Below is a small trained network, with its code and all its weights. Each question gives an input and a target symbol and asks what happens when units are switched off, that is, made to give their printed mean instead of their output.

import numpy as np


def w(rows, s, z=0):
    codes = np.array(rows[::2]) - 128.0
    scale = np.full(codes.shape[1], s)
    scale[-1] = z or s
    return codes * scale


def f(y):
    return np.maximum(y, 0)


def softmax(a):
    e = np.exp(a - a.max(-1, keepdims=True))
    return e / e.sum(-1, keepdims=True)


def log_softmax(a):
    a = a - a.max(-1, keepdims=True)
    return a - np.log(np.exp(a).sum(-1, keepdims=True))


def net(x, mask):
    ids = ['αεζλμπσ'.index(c) for c in x.split()]
    T = len(ids)
    res = E[ids] + P[:T]
    u = 0
    for l in range(3):
        q, k, v = (res @ M[l].T for M in (Q, K, V))
        z = softmax(np.where(np.tri(T) > 0, q @ k.T / 3**0.5, -1e9)) @ v
        res = res + np.where(mask[u], z, O[l][:, -1]) @ O[l][:, :-1]
        u += 1
        y = f(res @ A[l][:, :-1].T + A[l][:, -1])
        res = res + np.where(mask[u : u + 4], y, B[l][:, -1]) @ B[l][:, :-1]
        u += 4
    return log_softmax(res[-1] @ U[:, :-1].T + U[:, -1])


Q, K, V, O, A, B = {}, {}, {}, {}, {}, {}
E = w([
[218,173,143],'α',
[201,202,156],'ε',
[37,164,251],'ζ',
[75,120,190],'λ',
[194,17,133],'μ',
[174,98,88],'π',
[110,87,163],'σ',
],0.015)
P = w([
[251,159,209],'0',
[150,133,114],'1',
[2,109,148],'2',
[175,150,133],'3',
[51,75,139],'4',
[153,158,139],'5',
[139,4,97],'6',
],0.0095)
Q[0] = w([
[102,99,65],'0.h0',
[66,93,203],'0.h0',
[245,74,255],'0.h0',
],0.0082)
K[0] = w([
[142,36,196],'0.h0',
[86,253,162],'0.h0',
[192,137,64],'0.h0',
],0.0042)
V[0] = w([
[112,95,152],'0.h0',
[61,111,121],'0.h0',
[121,246,58],'0.h0',
],0.012)
O[0] = w([
[255,48,238,158],'0.h0',
[149,91,32,33],'0.h0',
[117,112,144,2],'0.h0',
],0.0066,0.0046)
A[0] = w([
[84,173,127,125],'0.n0',
[185,44,135,198],'0.n1',
[185,210,2,163],'0.n2',
[109,61,51,3],'0.n3',
],0.012,0.0028)
B[0] = w([
[96,103,87,182],'0.n0',
[2,212,183,254],'0.n1',
[249,209,79,166],'0.n2',
[177,228,35,147],'0.n3',
],0.0058,0.0052)
Q[1] = w([
[20,196,129],'1.h0',
[2,118,53],'1.h0',
[161,41,91],'1.h0',
],0.0096)
K[1] = w([
[114,146,201],'1.h0',
[127,53,249],'1.h0',
[22,176,254],'1.h0',
],0.0057)
V[1] = w([
[2,79,128],'1.h0',
[59,83,78],'1.h0',
[183,147,161],'1.h0',
],0.008)
O[1] = w([
[62,101,254,44],'1.h0',
[119,92,152,2],'1.h0',
[84,151,185,206],'1.h0',
],0.0094,0.0085)
A[1] = w([
[157,150,195,5],'1.n0',
[46,74,112,98],'1.n1',
[212,193,156,182],'1.n2',
[5,95,221,81],'1.n3',
],0.011,0.0023)
B[1] = w([
[192,99,144,165],'1.n0',
[1,124,208,154],'1.n1',
[57,51,198,240],'1.n2',
[211,160,87,246],'1.n3',
],0.0085,0.013)
Q[2] = w([
[31,126,130],'2.h0',
[160,2,42],'2.h0',
[175,35,93],'2.h0',
],0.008)
K[2] = w([
[78,117,247],'2.h0',
[150,169,185],'2.h0',
[51,191,134],'2.h0',
],0.011)
V[2] = w([
[143,250,121],'2.h0',
[104,136,133],'2.h0',
[131,148,144],'2.h0',
],0.014)
O[2] = w([
[136,249,141,255],'2.h0',
[135,172,147,136],'2.h0',
[114,178,187,224],'2.h0',
],0.015,0.0045)
A[2] = w([
[125,90,198,123],'2.n0',
[8,161,117,252],'2.n1',
[129,103,167,219],'2.n2',
[77,74,213,179],'2.n3',
],0.014,0.003)
B[2] = w([
[71,2,135,217],'2.n0',
[67,176,24,254],'2.n1',
[67,141,8,197],'2.n2',
[141,150,42,231],'2.n3',
],0.0074,0.0079)
U = w([
[4,110,86,186],'α',
[108,161,91,63],'ε',
[205,160,139,255],'ζ',
[123,118,238,52],'λ',
[201,122,178,99],'μ',
[207,124,79,158],'π',
[188,127,161,8],'σ',
],0.012,0.0038)

Each question gives the input, a string of symbols that net reads in full, and the target symbol t.
The units are the heads (3 rows each of Q, K, V and O) and the neurons (one row each of A and B). Each row of codes is followed by its name. A weight is (code - 128) times the scale printed after its matrix; where a second scale follows, it is the last column's (O, A, B and U).
mask holds one flag per unit, layer by layer, with each layer's heads first. A switched-off unit (its flag False) gives its mean, the last column of its rows in O or B, instead of its output. The means were averaged over made-up inputs and are rounded, as every weight is.
A unit's drop is (log p(t) with every unit on - log p(t) with that unit switched off) / (log p(t) with every unit on - log p(t) with every unit switched off).
The circuit of an input: a set's keep is (log p(t) with only the set's units on - log p(t) with every unit switched off) / (log p(t) with every unit on - log p(t) with every unit switched off). Starting from the 12 units with the biggest drops (on a tie, the unit counted first), units are removed one at a time, each time the one whose removal leaves the highest keep (on an exact tie, the one counted first), for as long as the keep stays at least 0.8.
circuit, biggest first: the units of the circuit, biggest drop first
most important unit: the unit with the biggest drop
top k neurons: the k neurons with the biggest drops, biggest first
top k neurons in layer l: the k neurons of layer l with the biggest drops, biggest first
drop when u is switched off: that unit's drop, to one decimal
input π ε ζ μ λ ζ μ, target ε: top 3 neurons in layer 1 : [1.n2; 1.n3; 1.n1]
input μ ζ π λ ε μ α, target α: circuit, biggest first : [1.n3; 2.h0]
input α α λ α ζ μ, target α: circuit, biggest first : [1.n3]
input α λ ζ α α μ μ, target ε: top 4 neurons : [1.n2; 0.n1; 2.n0; 0.n3]
input μ ε ζ ζ ζ σ, target ζ: top 2 neurons : [1.n2; 2.n0]
input ζ α ζ, target ε: top 3 neurons : [1.n3; 1.n2; 1.n1]
input ε ζ λ ζ λ, target ε: circuit, biggest first : [1.n2; 2.h0]
input ζ ζ ζ μ ε μ ζ, target λ: top 4 neurons : [1.n3; 1.n2; 0.n1; 1.n1]
input μ ζ σ σ, target ζ: top 3 neurons : [1.n2; 1.n3; 0.n1]
input α ζ α λ ε, target α: top 2 neurons : [1.n3; 0.n1]
input λ μ α, target α: top 2 neurons : [1.n3; 2.n0]
input λ ζ ζ ζ λ μ ζ, target λ: top 4 neurons : [1.n3; 1.n2; 1.n1; 0.n1]
input λ ζ α ζ ζ λ, target ζ: top 3 neurons : [1.n2; 1.n3; 0.n2]
input μ ζ μ ζ, target ζ: most important unit : 0.n1
input μ π σ σ ε, target α: top 3 neurons in layer 1 : [1.n3; 1.n2; 1.n0]
input π ζ α ζ, target ζ: top 2 neurons in layer 1 : [1.n2; 1.n1]
input ζ ζ ζ λ, target ζ: drop when 1.h0 is switched off : 1.4
input α ζ ζ, target ε: drop when 1.n3 is switched off : 1.9
input π α ζ μ, target α: drop when 1.n1 is switched off : -0.1
